Below are the code and all the weights of a small trained network. Each question names an input and a target symbol and asks about switching units off, where a switched-off unit gives its printed mean instead of its output.

import numpy as np


def w(rows, s, z=0):
    codes = np.array(rows[::2]) - 128.0
    scale = np.full(codes.shape[1], s)
    scale[-1] = z or s
    return codes * scale


def f(y):
    return np.maximum(y, 0)


def softmax(a):
    e = np.exp(a - a.max(-1, keepdims=True))
    return e / e.sum(-1, keepdims=True)


def log_softmax(a):
    a = a - a.max(-1, keepdims=True)
    return a - np.log(np.exp(a).sum(-1, keepdims=True))


def net(x, mask):
    ids = ['ΓΛΠΣΦΨΩαδεζηθμξτ'.index(c) for c in x.split()]
    T = len(ids)
    res = E[ids] + P[:T]
    r = res
    for j in range(2):
        rows = slice(2 * j, 2 * j + 2)
        q, k, v = (r @ M[0][rows].T for M in (Q, K, V))
        z = softmax(np.where(np.tri(T) > 0, q @ k.T / 2**0.5, -1e9)) @ v
        o = O[0][rows]
        res = res + np.where(mask[j], z, o[:, -1]) @ o[:, :-1]
    y = f(res @ A[0][:, :-1].T + A[0][:, -1])
    res = res + np.where(mask[2:6], y, B[0][:, -1]) @ B[0][:, :-1]
    return log_softmax(res[-1] @ U[:, :-1].T + U[:, -1])


Q, K, V, O, A, B = {}, {}, {}, {}, {}, {}
E = w([
[130,73,77,109],'Γ',
[85,136,84,124],'Λ',
[94,93,99,116],'Π',
[184,165,54,142],'Σ',
[135,157,110,131],'Φ',
[82,88,129,105],'Ψ',
[225,137,94,127],'Ω',
[81,42,131,100],'α',
[170,189,23,115],'δ',
[111,187,136,126],'ε',
[74,161,94,136],'ζ',
[27,254,148,112],'η',
[156,210,181,101],'θ',
[196,90,151,112],'μ',
[135,242,160,108],'ξ',
[50,145,100,140],'τ',
],0.013)
P = w([
[166,66,191,173],'0',
[87,118,127,18],'1',
[87,141,152,1],'2',
[103,179,173,11],'3',
[129,195,167,8],'4',
[128,244,180,13],'5',
],0.0043)
Q[0] = w([
[163,145,133,103],'h0',
[136,97,149,250],'h0',
[144,116,163,117],'h1',
[143,106,137,213],'h1',
],0.021)
K[0] = w([
[132,103,119,188],'h0',
[136,118,8,21],'h0',
[157,87,112,93],'h1',
[59,79,66,132],'h1',
],0.014)
V[0] = w([
[232,153,156,72],'h0',
[127,210,109,92],'h0',
[130,63,2,100],'h1',
[50,167,86,233],'h1',
],0.022)
O[0] = w([
[243,98,104,133,203],'h0',
[147,171,76,54,226],'h0',
[197,249,186,186,108],'h1',
[117,153,217,28,1],'h1',
],0.014,0.006)
A[0] = w([
[110,205,239,68,84],'n0',
[98,149,155,19,254],'n1',
[87,131,8,68,97],'n2',
[1,166,65,206,79],'n3',
],0.0078,0.005)
B[0] = w([
[103,82,251,73,168],'n0',
[114,204,48,152,175],'n1',
[154,172,210,140,249],'n2',
[144,66,139,90,164],'n3',
],0.012,0.018)
U = w([
[129,167,175,175,240],'Γ',
[121,136,191,117,125],'Λ',
[136,102,208,126,19],'Π',
[198,158,214,128,123],'Σ',
[138,140,147,128,139],'Φ',
[92,88,184,173,179],'Ψ',
[165,124,100,170,142],'Ω',
[112,63,218,172,105],'α',
[202,174,216,115,84],'δ',
[121,117,79,65,255],'ε',
[124,115,185,87,212],'ζ',
[97,155,109,59,20],'η',
[199,38,169,39,92],'θ',
[123,98,69,190,54],'μ',
[166,71,102,2,164],'ξ',
[94,93,195,104,42],'τ',
],0.0074,0.005)

Each question gives the input, a string of symbols that net reads in full, and the target symbol t.
The units are the heads (2 rows each of Q, K, V and O) and the neurons (one row each of A and B). Each row of codes is followed by its name. A weight is (code - 128) times the scale printed after its matrix; where a second scale follows, it is the last column's (O, A, B and U).
mask holds one flag per unit, heads first, then neurons. A switched-off unit (its flag False) gives its mean, the last column of its rows in O or B, instead of its output. The means were averaged over made-up inputs and are rounded, as every weight is.
A unit's drop is (log p(t) with every unit on - log p(t) with that unit switched off) / (log p(t) with every unit on - log p(t) with every unit switched off).
The circuit of an input: a set's keep is (log p(t) with only the set's units on - log p(t) with every unit switched off) / (log p(t) with every unit on - log p(t) with every unit switched off). Starting from all 6 units, units are removed one at a time, each time the one whose removal leaves the highest keep (on an exact tie, the one counted first), for as long as the keep stays at least 0.8.
units of the circuit, in order: the units of the circuit, biggest drop first
most important unit: the unit with the biggest drop
top k neurons: the k neurons with the biggest drops, biggest first
which heads matter: for each layer, one digit per head in row order, 1 if its drop is at least 0.15 and else 0, layers parted by /
input δ θ Ψ μ, target Ω: units of the circuit, in order => (h1 n0)
input Γ α δ θ Π, target θ: top 2 neurons => (n2 n1)
input α α Λ, target α: most important unit => h0
input μ α Λ, target μ: units of the circuit, in order => (h0 h1 n2)
input δ δ Π, target Σ: which heads matter => 01
input Γ Π μ, target μ: which heads matter => 01
input δ Γ Γ, target Σ: which heads matter => 01
input α θ τ, target θ: which heads matter => 01
input θ Ψ Λ, target θ: units of the circuit, in order => (n2 h1 h0)
input Ω Γ Φ Ω Φ, target Ω: units of the circuit, in order => (h1 n2 h0)
input μ Π δ, target μ: units of the circuit, in order => (h0 n2 h1)
input δ δ Ψ, target δ: which heads matter => 01
input θ Γ Ω δ ξ, target θ: units of the circuit, in order => (h1 h0)
input Π Φ Γ η δ, target η: units of the circuit, in order => (h1 n1 h0)
input Ω ξ Ω Ω α δ, target Ω: most important unit => h0
input Ω Γ ε Ω, target Ω: units of the circuit, in order => (h1 n2 h0)
input Γ δ α θ α, target θ: units of the circuit, in order => (h1 n2 h0)
input Ω θ δ θ Ω, target Ω: top 2 neurons => (n0 n3)
input δ δ Φ Ω η, target η: which heads matter => 10
input α Φ α, target α: top 2 neurons => (n1 n3)
input ξ θ Γ τ Ψ, target ξ: units of the circuit, in order => (h1)
input η ξ Γ α δ, target η: top 2 neurons => (n1 n2)
